Below is a small trained network, with its code and all its weights. Each question gives an input and a class and asks what happens when units are switched off, that is, made to give their printed mean instead of their output.

import numpy as np


def w(rows, s, z=0):
    codes = np.array(rows[::2]) - 128.0
    scale = np.full(codes.shape[1], s)
    scale[-1] = z or s
    return codes * scale


def norm(h):
    return h / np.sqrt((h * h).mean(-1, keepdims=True) + 1e-5)


def f(y):
    return np.maximum(y, 0)


def log_softmax(a):
    a = a - a.max(-1, keepdims=True)
    return a - np.log(np.exp(a).sum(-1, keepdims=True))


def net(x, mask):
    res = np.array(x, float).reshape(1, 5) / 4 @ E
    u = 0
    for l in range(4):
        y = f(norm(res) @ A[l][:, :-1].T + A[l][:, -1])
        res = res + np.where(mask[u : u + 9], y, B[l][:, -1]) @ B[l][:, :-1]
        u += 9
    return log_softmax(norm(res)[-1] @ U[:, :-1].T + U[:, -1])


A, B = {}, {}
E = w([
[103,145,123,122,161,147,143,154,118,160],'x0',
[236,93,245,150,146,148,87,103,43,228],'x1',
[195,210,116,43,52,166,233,218,50,92],'x2',
[120,64,133,137,103,104,127,150,110,114],'x3',
[54,135,161,145,30,95,92,134,238,254],'x4',
],0.0062)
A[0] = w([
[194,94,253,117,137,176,106,120,94,181,148],'L0N0',
[105,192,82,99,37,127,117,194,60,107,101],'L0N1',
[175,142,155,154,134,124,85,104,87,114,64],'L0N2',
[154,162,247,123,54,104,74,130,100,255,13],'L0N3',
[111,58,79,165,73,111,137,169,165,153,131],'L0N4',
[170,164,142,58,49,134,103,135,35,181,3],'L0N5',
[157,72,171,144,214,171,146,124,119,162,70],'L0N6',
[117,111,76,134,192,186,173,87,122,41,185],'L0N7',
[148,100,103,47,51,159,166,136,165,186,95],'L0N8',
],0.0063,0.0038)
B[0] = w([
[188,91,132,123,202,28,140,151,170,122,254],'L0N0',
[111,175,176,86,99,170,101,124,75,164,231],'L0N1',
[89,171,114,96,103,101,91,143,94,105,161],'L0N2',
[99,57,44,211,122,224,238,104,164,111,248],'L0N3',
[113,174,119,95,153,159,100,110,117,148,195],'L0N4',
[75,155,152,140,149,99,144,254,253,7,200],'L0N5',
[119,149,173,73,108,108,73,44,103,89,178],'L0N6',
[120,71,142,175,156,186,138,152,135,60,255],'L0N7',
[101,190,143,137,36,181,97,193,114,156,198],'L0N8',
],0.0066,0.0056)
A[1] = w([
[115,81,67,146,116,150,215,13,133,192,58],'L1N0',
[78,94,123,148,106,144,121,126,69,123,125],'L1N1',
[174,188,132,23,145,56,183,217,104,64,74],'L1N2',
[79,42,153,120,130,209,86,145,77,69,122],'L1N3',
[128,139,90,2,120,100,159,200,115,41,163],'L1N4',
[154,101,19,150,144,86,167,49,101,202,5],'L1N5',
[121,135,186,181,126,70,195,160,163,214,58],'L1N6',
[89,93,144,126,163,107,87,40,130,87,77],'L1N7',
[62,190,89,92,92,97,121,93,122,163,87],'L1N8',
],0.0062,0.0021)
B[1] = w([
[163,138,167,94,129,147,2,156,105,200,167],'L1N0',
[143,182,127,167,138,159,129,108,143,102,152],'L1N1',
[228,52,222,92,124,119,120,96,164,166,235],'L1N2',
[152,174,74,181,133,154,150,123,179,102,211],'L1N3',
[178,138,162,145,127,120,161,112,131,189,254],'L1N4',
[154,64,85,136,149,103,66,106,144,191,144],'L1N5',
[126,72,119,142,85,186,168,114,179,35,178],'L1N6',
[99,185,112,95,146,104,104,218,145,101,200],'L1N7',
[92,149,124,125,73,80,140,80,77,97,170],'L1N8',
],0.0082,0.0063)
A[2] = w([
[197,106,135,132,166,30,88,162,66,86,131],'L2N0',
[158,143,144,131,187,118,99,197,103,152,19],'L2N1',
[171,112,118,139,242,77,115,104,129,90,223],'L2N2',
[31,89,120,169,90,92,102,132,196,204,157],'L2N3',
[131,132,161,65,59,116,166,131,90,165,110],'L2N4',
[141,144,148,114,149,93,159,180,123,169,75],'L2N5',
[2,144,92,122,143,80,11,100,108,140,1],'L2N6',
[67,145,124,91,72,129,152,126,95,140,59],'L2N7',
[226,121,152,131,105,128,201,206,119,175,133],'L2N8',
],0.007,0.0016)
B[2] = w([
[98,143,99,52,137,134,82,158,145,163,189],'L2N0',
[139,100,135,136,90,107,83,128,142,118,152],'L2N1',
[88,192,159,113,90,29,106,179,95,255,227],'L2N2',
[250,94,144,100,151,164,186,71,93,112,225],'L2N3',
[96,106,82,148,150,75,113,163,116,155,182],'L2N4',
[130,112,136,148,149,141,96,97,159,123,152],'L2N5',
[116,132,131,148,127,203,179,137,132,49,201],'L2N6',
[123,51,184,105,155,71,84,107,120,137,163],'L2N7',
[132,106,65,171,138,214,142,53,132,86,254],'L2N8',
],0.0097,0.0071)
A[3] = w([
[82,180,144,38,5,131,118,137,84,195,67],'L3N0',
[88,149,149,175,189,66,104,181,137,87,115],'L3N1',
[178,199,96,135,146,158,158,124,73,140,99],'L3N2',
[163,164,105,105,210,115,128,163,149,89,98],'L3N3',
[223,80,229,77,133,110,140,129,108,174,54],'L3N4',
[2,219,30,233,153,118,115,202,164,83,84],'L3N5',
[72,140,121,26,177,36,83,202,78,221,111],'L3N6',
[163,136,91,194,53,197,221,107,156,127,167],'L3N7',
[135,156,106,125,151,175,115,14,75,73,5],'L3N8',
],0.0068,0.0033)
B[3] = w([
[122,122,202,156,199,102,56,139,85,192,160],'L3N0',
[133,121,202,141,132,52,109,140,94,123,163],'L3N1',
[72,33,151,157,101,157,106,85,197,107,155],'L3N2',
[137,102,113,113,64,168,92,60,133,172,161],'L3N3',
[152,119,44,194,184,123,102,79,169,164,178],'L3N4',
[241,50,94,136,185,163,112,80,155,206,190],'L3N5',
[70,162,139,110,49,168,197,147,76,93,178],'L3N6',
[33,205,117,80,124,37,126,178,82,88,253],'L3N7',
[90,88,105,145,65,163,155,255,137,15,157],'L3N8',
],0.0079,0.011)
U = w([
[253,73,108,136,216,140,71,91,184,185,161],'0',
[98,110,121,116,107,173,208,153,168,26,238],'1',
[79,154,185,88,131,48,61,152,96,187,2],'2',
],0.011,0.00036)

Each question gives the input, the list of numbers given to net, and the class t.
The units are the neurons (one row each of A and B). Each row of codes is followed by its name. A weight is (code - 128) times the scale printed after its matrix; where a second scale follows, it is the last column's (A, B and U).
mask holds one flag per neuron, layer by layer. A switched-off neuron (its flag False) gives its mean, the last column of its row in B, instead of its output. The means were averaged over made-up inputs and are rounded, as every weight is.
A unit's drop is (log p(t) with every unit on - log p(t) with that unit switched off) / (log p(t) with every unit on - log p(t) with every unit switched off).
The circuit of an input: a set's keep is (log p(t) with only the set's units on - log p(t) with every unit switched off) / (log p(t) with every unit on - log p(t) with every unit switched off). Starting from the 12 units with the biggest drops (on a tie, the unit counted first), units are removed one at a time, each time the one whose removal leaves the highest keep (on an exact tie, the one counted first), for as long as the keep stays at least 0.8.
units of the circuit, in order: the units of the circuit, biggest drop first
most important unit: the unit with the biggest drop
k most important neurons: the k neurons with the biggest drops, biggest first
k most important neurons of layer l: the k neurons of layer l with the biggest drops, biggest first
drop of u: that unit's drop, to one decimal
input [5,1,8,-5,-2], class 0: units of the circuit, in order : (L1N2)
input [3,-5,-3,-7,-5], class 0: 2 most important neurons : (L3N5; L0N7)
input [2,8,3,-4,2], class 1: units of the circuit, in order : (L0N3; L0N5)
input [-1,-4,-8,-4,3], class 1: 2 most important neurons : (L2N3; L2N6)
input [7,-8,-8,-2,-1], class 0: 2 most important neurons : (L3N5; L2N8)
input [8,-4,7,-5,1], class 2: 3 most important neurons : (L0N1; L2N3; L0N0)
input [8,5,1,1,4], class 1: 2 most important neurons : (L0N5; L1N6)
input [-2,4,0,7,-8], class 2: 4 most important neurons : (L2N2; L2N0; L2N3; L3N6)
input [4,5,5,8,1], class 1: 2 most important neurons of layer 2 : (L2N8; L2N3)
input [4,-7,8,1,1], class 2: 3 most important neurons of layer 2 : (L2N3; L2N4; L2N6)
input [-2,-3,-7,-1,3], class 1: 2 most important neurons : (L2N6; L2N3)
input [-8,-1,0,8,-3], class 0: 4 most important neurons : (L1N3; L3N5; L2N3; L0N0)
input [2,1,0,3,-3], class 2: 2 most important neurons : (L2N2; L0N3)
input [-7,7,4,-2,5], class 1: units of the circuit, in order : (L0N3)
input [-4,-6,0,1,-6], class 0: 3 most important neurons of layer 0 : (L0N7; L0N3; L0N8)
input [-6,1,5,1,-4], class 0: 2 most important neurons : (L1N2; L0N3)
input [-6,-4,-7,-3,3], class 1: drop of L2N6 : 0.4
input [-3,-7,-2,-7,-5], class 0: drop of L0N7 : 0.2
input [-3,-8,-4,4,-2], class 0: drop of L3N5 : 0.9
input [7,-5,5,1,7], class 2: most important unit : L3N0
